Here is a tiny trained network, its code and every weight. The questions are about switching its units off for an input and a class, where a switched-off unit gives its printed mean instead of its output.

import numpy as np


def w(rows, s, z=0):
    codes = np.array(rows[::2]) - 128.0
    scale = np.full(codes.shape[1], s)
    scale[-1] = z or s
    return codes * scale


def norm(h):
    return h / np.sqrt((h * h).mean(-1, keepdims=True) + 1e-5)


def f(y):
    return y / 2 * (1 + np.tanh(0.7978845608 * (y + 0.044715 * y**3)))


def log_softmax(a):
    a = a - a.max(-1, keepdims=True)
    return a - np.log(np.exp(a).sum(-1, keepdims=True))


def net(x, mask):
    res = np.array(x, float).reshape(1, 4) / 4 @ E
    u = 0
    for l in range(3):
        y = f(norm(res) @ A[l][:, :-1].T + A[l][:, -1])
        res = res + np.where(mask[u : u + 8], y, B[l][:, -1]) @ B[l][:, :-1]
        u += 8
    return log_softmax(norm(res)[-1] @ U[:, :-1].T + U[:, -1])


A, B = {}, {}
E = w([
[63,200,168,173,149,90,200],'x0',
[214,248,203,166,43,158,75],'x1',
[109,12,245,211,194,116,40],'x2',
[120,185,55,138,212,58,2],'x3',
],0.0024)
A[0] = w([
[79,204,101,99,168,72,3,31],'0.n0',
[227,27,56,93,128,146,101,38],'0.n1',
[108,173,69,93,190,80,18,2],'0.n2',
[108,101,185,130,116,149,135,148],'0.n3',
[239,96,103,54,107,159,54,113],'0.n4',
[65,219,164,141,195,85,185,112],'0.n5',
[118,171,13,64,84,111,134,81],'0.n6',
[200,77,86,75,151,164,85,7],'0.n7',
],0.0045,0.0029)
B[0] = w([
[252,83,47,206,82,61,246,205],'0.n0',
[7,161,150,157,68,134,128,181],'0.n1',
[192,29,34,201,114,73,247,187],'0.n2',
[164,173,108,98,114,195,157,167],'0.n3',
[24,169,156,192,92,199,90,244],'0.n4',
[27,149,115,171,84,165,43,198],'0.n5',
[138,191,121,24,196,227,166,252],'0.n6',
[12,101,80,223,124,80,103,121],'0.n7',
],0.0043,0.0017)
A[1] = w([
[111,93,205,152,166,106,81,79],'1.n0',
[58,80,119,67,165,65,164,46],'1.n1',
[84,53,115,60,167,103,158,42],'1.n2',
[205,160,170,136,82,135,103,31],'1.n3',
[157,49,164,171,148,72,98,162],'1.n4',
[71,60,96,67,152,81,153,20],'1.n5',
[3,181,134,202,87,55,171,193],'1.n6',
[118,66,185,110,57,187,215,2],'1.n7',
],0.0059,0.0024)
B[1] = w([
[53,202,56,30,224,184,208,176],'1.n0',
[157,236,222,179,12,62,41,186],'1.n1',
[178,249,234,169,51,39,73,190],'1.n2',
[146,185,219,174,167,20,45,175],'1.n3',
[121,232,101,8,191,184,208,236],'1.n4',
[184,244,237,183,67,81,72,184],'1.n5',
[79,14,51,165,119,237,27,250],'1.n6',
[230,13,3,141,135,99,182,198],'1.n7',
],0.0046,0.0023)
A[2] = w([
[35,88,123,206,66,151,95,57],'2.n0',
[84,104,19,115,207,19,45,103],'2.n1',
[164,212,246,184,106,87,52,68],'2.n2',
[20,43,103,147,89,197,63,155],'2.n3',
[121,57,233,4,254,174,117,41],'2.n4',
[194,96,41,240,166,28,186,162],'2.n5',
[104,236,96,25,81,94,225,62],'2.n6',
[195,13,161,175,57,163,235,2],'2.n7',
],0.0047,0.0029)
B[2] = w([
[122,157,153,228,104,126,48,153],'2.n0',
[187,40,123,92,39,195,171,164],'2.n1',
[123,171,217,211,49,14,66,252],'2.n2',
[66,93,90,197,34,219,47,219],'2.n3',
[43,222,69,74,90,214,192,155],'2.n4',
[216,2,154,78,136,66,146,223],'2.n5',
[84,151,203,92,214,160,132,221],'2.n6',
[224,3,28,116,177,34,105,148],'2.n7',
],0.0051,0.003)
U = w([
[228,3,49,119,137,37,223,253],'0',
[15,229,160,4,245,235,233,95],'1',
[133,221,249,248,23,3,27,9],'2',
[23,57,61,222,45,214,44,100],'3',
],0.0059,0.0029)

Each question gives the input, the list of numbers given to net, and the class t.
The units are the neurons (one row each of A and B). Each row of codes is followed by its name. A weight is (code - 128) times the scale printed after its matrix; where a second scale follows, it is the last column's (A, B and U).
mask holds one flag per neuron, layer by layer. A switched-off neuron (its flag False) gives its mean, the last column of its row in B, instead of its output. The means were averaged over made-up inputs and are rounded, as every weight is.
A unit's drop is (log p(t) with every unit on - log p(t) with that unit switched off) / (log p(t) with every unit on - log p(t) with every unit switched off).
The circuit of an input: a set's keep is (log p(t) with only the set's units on - log p(t) with every unit switched off) / (log p(t) with every unit on - log p(t) with every unit switched off). Starting from the 12 units with the biggest drops (on a tie, the unit counted first), units are removed one at a time, each time the one whose removal leaves the highest keep (on an exact tie, the one counted first), for as long as the keep stays at least 0.8.
circuit, biggest first: the units of the circuit, biggest drop first
k most important neurons: the k neurons with the biggest drops, biggest first
k most important neurons of layer l: the k neurons of layer l with the biggest drops, biggest first
input [-4,-3,7,7], class 0: circuit, biggest first	0.n2, 2.n5
input [-6,-8,-6,2], class 2: circuit, biggest first	1.n5, 1.n2
input [0,-2,8,-8], class 0: 2 most important neurons	1.n7, 0.n3
input [6,5,5,0], class 3: circuit, biggest first	1.n6
input [6,3,4,0], class 3: 2 most important neurons	0.n5, 1.n6
input [-6,5,-6,-8], class 0: circuit, biggest first	1.n7, 2.n7
input [8,1,-7,-7], class 3: 3 most important neurons of layer 1	1.n6, 1.n4, 1.n2
input [1,-1,8,7], class 1: 4 most important neurons	1.n4, 1.n0, 1.n7, 2.n4
input [7,-1,-5,2], class 3: 2 most important neurons	0.n5, 1.n6
input [3,-5,7,0], class 1: 2 most important neurons	1.n0, 1.n4
input [-7,-3,8,-7], class 1: circuit, biggest first	1.n4, 2.n4
input [-7,-7,4,-1], class 2: 2 most important neurons	1.n2, 1.n5
input [8,1,-7,-4], class 3: 2 most important neurons of layer 1	1.n6, 1.n4
input [-1,-7,7,-2], class 1: circuit, biggest first	1.n4
input [-6,-7,-4,-5], class 2: circuit, biggest first	1.n2, 1.n5
input [-3,0,1,4], class 0: 2 most important neurons of layer 0	0.n0, 0.n2
input [-1,-8,5,8], class 0: 3 most important neurons	0.n2, 0.n0, 0.n6
input [-7,-2,6,7], class 0: 4 most important neurons	0.n2, 0.n0, 0.n5, 1.n4
input [7,5,-1,8], class 0: circuit, biggest first	0.n0, 2.n5
input [6,5,-2,-5], class 3: 3 most important neurons	0.n5, 1.n6, 0.n0
input [6,-7,3,-8], class 0: circuit, biggest first	1.n7
input [1,-8,-3,-7], class 2: 4 most important neurons	1.n2, 1.n1, 1.n5, 0.n0
